Below is a small trained network, with its code and all its weights. Each question gives an input and a class and asks what happens when units are switched off, that is, made to give their printed mean instead of their output.

import numpy as np


def w(rows, s, z=0):
    codes = np.array(rows[::2]) - 128.0
    scale = np.full(codes.shape[1], s)
    scale[-1] = z or s
    return codes * scale


def norm(h):
    return h / np.sqrt((h * h).mean(-1, keepdims=True) + 1e-5)


def f(y):
    return y / 2 * (1 + np.tanh(0.7978845608 * (y + 0.044715 * y**3)))


def log_softmax(a):
    a = a - a.max(-1, keepdims=True)
    return a - np.log(np.exp(a).sum(-1, keepdims=True))


def net(x, mask):
    res = np.array(x, float).reshape(1, 7) / 4 @ E
    u = 0
    for l in range(2):
        y = f(norm(res) @ A[l][:, :-1].T + A[l][:, -1])
        res = res + np.where(mask[u : u + 10], y, B[l][:, -1]) @ B[l][:, :-1]
        u += 10
    return log_softmax(norm(res)[-1] @ U[:, :-1].T + U[:, -1])


A, B = {}, {}
E = w([
[221,169,59,164,165,239,218,152],'x0',
[131,130,145,143,98,166,139,108],'x1',
[177,101,238,58,222,122,163,168],'x2',
[60,32,131,125,202,253,74,166],'x3',
[146,155,124,153,195,54,83,110],'x4',
[120,112,92,72,138,108,122,166],'x5',
[128,94,122,98,98,154,143,197],'x6',
],0.0045)
A[0] = w([
[141,141,239,166,99,119,160,152,132],'0.n1',
[50,117,238,152,41,75,97,91,109],'0.n2',
[152,115,215,100,125,167,161,180,137],'0.n3',
[161,228,86,142,115,206,202,133,158],'0.n4',
[110,119,133,147,188,144,99,209,109],'0.n5',
[140,110,116,240,188,125,60,159,251],'0.n6',
[148,249,127,125,54,3,250,153,120],'0.n7',
[97,122,140,106,97,199,122,217,202],'0.n8',
[158,145,120,71,135,161,192,125,69],'0.n9',
[206,55,196,200,102,164,160,49,101],'0.n10',
],0.0049,0.0017)
B[0] = w([
[197,216,169,85,138,138,132,145,153],'0.n1',
[111,35,127,115,154,41,130,226,219],'0.n2',
[92,205,168,121,153,51,87,51,173],'0.n3',
[158,117,101,153,126,54,137,190,197],'0.n4',
[88,120,90,156,82,146,112,67,161],'0.n5',
[95,120,136,105,33,252,174,120,190],'0.n6',
[191,67,126,91,72,177,50,48,254],'0.n7',
[177,128,128,142,125,66,112,25,189],'0.n8',
[123,152,129,141,175,124,139,101,142],'0.n9',
[106,79,84,64,176,52,79,150,147],'0.n10',
],0.0049,0.004)
A[1] = w([
[88,53,136,154,167,192,145,112,53],'1.n1',
[172,153,76,176,176,147,218,145,67],'1.n2',
[98,114,57,246,44,85,107,171,6],'1.n3',
[137,165,103,147,166,132,155,188,87],'1.n4',
[97,38,97,122,151,192,73,94,66],'1.n5',
[67,55,136,125,188,218,119,101,33],'1.n6',
[156,163,210,88,242,103,168,145,59],'1.n7',
[190,152,109,188,180,162,169,131,163],'1.n8',
[164,223,73,138,158,175,185,189,79],'1.n9',
[2,62,146,144,94,55,84,154,86],'1.n10',
],0.0065,0.0015)
B[1] = w([
[157,147,143,113,80,70,119,3,175],'1.n1',
[96,127,180,237,181,108,75,214,168],'1.n2',
[140,221,117,49,96,167,134,102,197],'1.n3',
[94,112,180,179,95,120,32,174,124],'1.n4',
[248,184,85,73,140,138,149,74,203],'1.n5',
[193,44,142,67,71,26,150,56,208],'1.n6',
[37,211,96,28,53,220,202,89,204],'1.n7',
[54,91,214,133,131,122,63,160,170],'1.n8',
[82,93,122,150,201,2,97,206,167],'1.n9',
[108,149,166,208,124,143,134,246,253],'1.n10',
],0.0051,0.0055)
U = w([
[242,39,156,79,110,93,154,49,36],'0',
[52,46,202,225,243,82,136,254,253],'1',
[44,248,120,56,123,235,223,98,125],'2',
],0.0047,0.00052)

Each question gives the input, the list of numbers given to net, and the class t.
The units are the neurons (one row each of A and B). Each row of codes is followed by its name. A weight is (code - 128) times the scale printed after its matrix; where a second scale follows, it is the last column's (A, B and U).
mask holds one flag per neuron, layer by layer. A switched-off neuron (its flag False) gives its mean, the last column of its row in B, instead of its output. The means were averaged over made-up inputs and are rounded, as every weight is.
A unit's drop is (log p(t) with every unit on - log p(t) with that unit switched off) / (log p(t) with every unit on - log p(t) with every unit switched off).
The circuit of an input: a set's keep is (log p(t) with only the set's units on - log p(t) with every unit switched off) / (log p(t) with every unit on - log p(t) with every unit switched off). Starting from the 12 units with the biggest drops (on a tie, the unit counted first), units are removed one at a time, each time the one whose removal leaves the highest keep (on an exact tie, the one counted first), for as long as the keep stays at least 0.8.
circuit, biggest first: the units of the circuit, biggest drop first
most important unit: the unit with the biggest drop
top k neurons: the k neurons with the biggest drops, biggest first
k most important neurons of layer l: the k neurons of layer l with the biggest drops, biggest first
drop of u: that unit's drop, to one decimal
input [1,1,8,-6,7,-5,3], class 2: circuit, biggest first	1.n7
input [-5,1,7,0,7,-8,3], class 2: top 2 neurons	1.n7; 0.n1
input [-2,2,-1,1,-5,6,-5], class 1: top 2 neurons	1.n10; 0.n7
input [1,-8,-6,6,1,5,-2], class 0: circuit, biggest first	1.n6; 1.n5
input [-4,-5,2,3,-8,-7,0], class 1: circuit, biggest first	1.n10; 0.n2
input [-7,5,3,-4,1,4,-8], class 1: circuit, biggest first	0.n2; 1.n10; 1.n6
input [3,4,-2,3,-8,6,6], class 0: top 3 neurons	1.n7; 0.n8; 1.n10
input [-3,-4,-2,4,5,-1,0], class 0: 2 most important neurons of layer 0	0.n6; 0.n4
input [0,2,-4,8,1,-2,0], class 0: 2 most important neurons of layer 1	1.n6; 1.n7
input [4,-6,7,4,0,6,-4], class 2: 2 most important neurons of layer 0	0.n7; 0.n3
input [4,6,-4,6,-4,0,-6], class 0: 2 most important neurons of layer 1	1.n6; 1.n7
input [-1,-4,6,4,6,1,7], class 2: top 3 neurons	1.n7; 0.n7; 0.n3
input [0,-6,6,4,5,4,-5], class 2: top 2 neurons	1.n7; 0.n7
input [-4,7,0,-3,-8,-3,3], class 1: most important unit	0.n2
input [-4,0,2,6,8,-4,4], class 0: 2 most important neurons of layer 1	1.n5; 1.n6
input [-5,-7,6,-3,-1,4,-1], class 2: drop of 0.n1	0.1
input [-8,2,-1,1,-7,3,3], class 1: drop of 1.n10	0.2
input [6,7,-4,-5,-5,-5,-3], class 1: drop of 1.n9	0.3
